Below are the code and all the weights of a small trained network. Each question names an input and a class and asks about switching units off, where a switched-off unit gives its printed mean instead of its output.

import numpy as np


def w(rows, s, z=0):
    codes = np.array(rows[::2]) - 128.0
    scale = np.full(codes.shape[1], s)
    scale[-1] = z or s
    return codes * scale


def f(y):
    return np.maximum(y, 0)


def log_softmax(a):
    a = a - a.max(-1, keepdims=True)
    return a - np.log(np.exp(a).sum(-1, keepdims=True))


def net(x, mask):
    res = np.array(x, float).reshape(1, 4) / 4 @ E
    y = f(res @ A[0][:, :-1].T + A[0][:, -1])
    res = res + np.where(mask, y, B[0][:, -1]) @ B[0][:, :-1]
    return log_softmax(res[-1] @ U[:, :-1].T + U[:, -1])


A, B = {}, {}
E = w([
[199,209,213,164,50,159,114],'x0',
[169,183,60,69,130,225,235],'x1',
[128,109,97,253,96,90,229],'x2',
[38,181,151,60,78,56,181],'x3',
],0.0063)
A[0] = w([
[210,83,95,181,195,196,88,45],'N1',
[158,166,177,152,82,146,113,63],'N2',
[110,89,83,254,99,74,224,39],'N3',
[112,136,156,29,162,141,57,58],'N4',
[87,87,78,116,192,110,125,51],'N5',
[122,110,103,237,89,75,206,91],'N6',
[168,102,118,147,163,162,105,213],'N7',
[163,165,185,143,83,147,109,63],'N8',
[82,79,75,118,191,107,131,47],'N9',
[105,104,175,166,116,69,83,79],'N10',
[43,181,141,54,86,65,174,22],'N11',
[168,171,177,148,85,143,108,18],'N12',
[62,165,138,74,89,74,171,73],'N13',
[177,177,193,151,72,150,108,37],'N14',
[181,91,108,167,174,183,103,94],'N15',
[152,161,170,152,88,140,118,86],'N16',
[176,97,108,155,173,171,97,139],'N17',
[88,84,78,154,177,104,156,77],'N18',
[88,75,70,115,196,108,125,43],'N19',
[102,95,179,166,114,63,73,48],'N20',
[71,163,137,81,92,89,170,91],'N21',
[193,87,102,168,182,182,95,86],'N22',
[173,191,61,79,113,217,232,54],'N23',
[191,91,104,172,183,183,94,77],'N24',
[164,174,71,85,107,204,218,78],'N25',
[123,126,155,25,180,166,36,32],'N26',
[160,166,170,153,88,135,119,63],'N27',
[98,91,186,166,118,61,62,31],'N28',
[86,91,84,84,193,124,98,91],'N29',
[78,66,66,108,201,107,129,5],'N30',
[164,168,181,140,82,144,105,71],'N31',
[103,104,177,169,114,65,73,50],'N32',
[169,172,185,148,82,146,110,55],'N33',
],0.0072,0.002)
B[0] = w([
[69,121,201,158,80,95,127,224],'N1',
[162,71,95,81,105,110,181,180],'N2',
[203,245,116,116,73,236,59,254],'N3',
[168,219,127,137,85,178,83,209],'N4',
[170,72,98,80,89,124,184,185],'N5',
[187,215,116,125,107,208,61,237],'N6',
[91,146,163,149,107,83,127,200],'N7',
[156,83,95,91,104,108,177,184],'N8',
[172,76,98,74,86,126,188,191],'N9',
[128,73,129,124,178,194,90,212],'N10',
[34,99,245,191,60,94,130,206],'N11',
[147,85,110,102,106,121,170,177],'N12',
[71,117,202,162,87,114,122,195],'N13',
[158,64,93,79,104,104,191,196],'N14',
[70,126,199,162,84,92,125,201],'N15',
[158,83,93,90,112,114,172,174],'N16',
[81,136,182,153,92,94,127,199],'N17',
[168,125,114,90,80,137,162,195],'N18',
[157,83,102,92,92,125,177,193],'N19',
[128,69,133,123,183,197,96,218],'N20',
[69,113,203,163,89,108,115,186],'N21',
[67,125,201,160,83,91,128,209],'N22',
[103,36,153,143,218,235,56,242],'N23',
[64,121,208,165,79,87,130,208],'N24',
[106,50,150,142,205,218,70,226],'N25',
[208,254,104,130,70,208,71,219],'N26',
[163,78,87,80,106,117,181,174],'N27',
[131,61,129,126,195,234,82,226],'N28',
[193,112,81,69,84,136,180,193],'N29',
[174,77,94,69,86,127,195,197],'N30',
[155,88,96,93,106,110,176,185],'N31',
[127,55,129,124,189,211,86,215],'N32',
[165,57,85,71,98,99,203,187],'N33',
],0.0066,0.0056)
U = w([
[167,83,94,84,109,109,213,110],'0',
[109,77,134,140,249,169,89,112],'1',
[54,138,176,170,82,90,136,110],'2',
[185,229,108,127,107,156,91,134],'3',
[122,154,112,146,179,82,138,255],'4',
[121,173,90,143,222,79,143,90],'5',
[115,169,84,149,208,66,151,83],'6',
],0.012,0.0095)

Each question gives the input, the list of numbers given to net, and the class t.
The units are the neurons (one row each of A and B). Each row of codes is followed by its name. A weight is (code - 128) times the scale printed after its matrix; where a second scale follows, it is the last column's (A, B and U).
mask holds one flag per neuron, in row order. A switched-off neuron (its flag False) gives its mean, the last column of its row in B, instead of its output. The means were averaged over made-up inputs and are rounded, as every weight is.
A unit's drop is (log p(t) with every unit on - log p(t) with that unit switched off) / (log p(t) with every unit on - log p(t) with every unit switched off).
The circuit of an input: a set's keep is (log p(t) with only the set's units on - log p(t) with every unit switched off) / (log p(t) with every unit on - log p(t) with every unit switched off). Starting from the 12 units with the biggest drops (on a tie, the unit counted first), units are removed one at a time, each time the one whose removal leaves the highest keep (on an exact tie, the one counted first), for as long as the keep stays at least 0.8.
units of the circuit, in order: the units of the circuit, biggest drop first
unit that matters most: the unit with the biggest drop
top k neurons: the k neurons with the biggest drops, biggest first
drop when u is switched off: that unit's drop, to one decimal
input [-7,-7,-8,0], class 3: unit that matters most	N26
input [3,-5,-7,-3], class 3: top 3 neurons	N26, N4, N23
input [3,5,2,3], class 1: units of the circuit, in order	N23, N25
input [-2,4,1,1], class 1: top 2 neurons	N23, N25
input [-5,0,-4,6], class 2: top 2 neurons	N11, N13
input [1,6,-6,4], class 1: top 4 neurons	N23, N25, N3, N6
input [-4,-6,8,-8], class 2: top 2 neurons	N1, N24
input [0,7,-6,3], class 1: top 3 neurons	N23, N25, N3
input [-7,-5,-7,6], class 0: top 2 neurons	N29, N30
input [4,-8,6,-6], class 1: top 2 neurons	N28, N32
input [-8,-8,6,-6], class 0: top 2 neurons	N30, N9
input [1,-1,2,-1], class 4: top 3 neurons	N26, N4, N3
input [-2,3,-1,1], class 4: top 4 neurons	N28, N32, N20, N10
input [-4,-7,1,7], class 1: top 3 neurons	N28, N32, N20
input [0,2,-7,-4], class 3: units of the circuit, in order	N26
input [2,1,-3,-3], class 4: top 2 neurons	N3, N6
input [-6,-5,6,-8], class 2: drop when N24 is switched off	0.2
input [3,-3,4,-6], class 2: drop when N1 is switched off	0.1
input [6,-4,4,3], class 0: drop when N4 is switched off	0.0
input [0,0,8,5], class 3: drop when N6 is switched off	0.2
input [-8,-8,-8,7], class 0: unit that matters most	N29
input [1,4,7,-5], class 3: top 3 neurons	N3, N6, N11
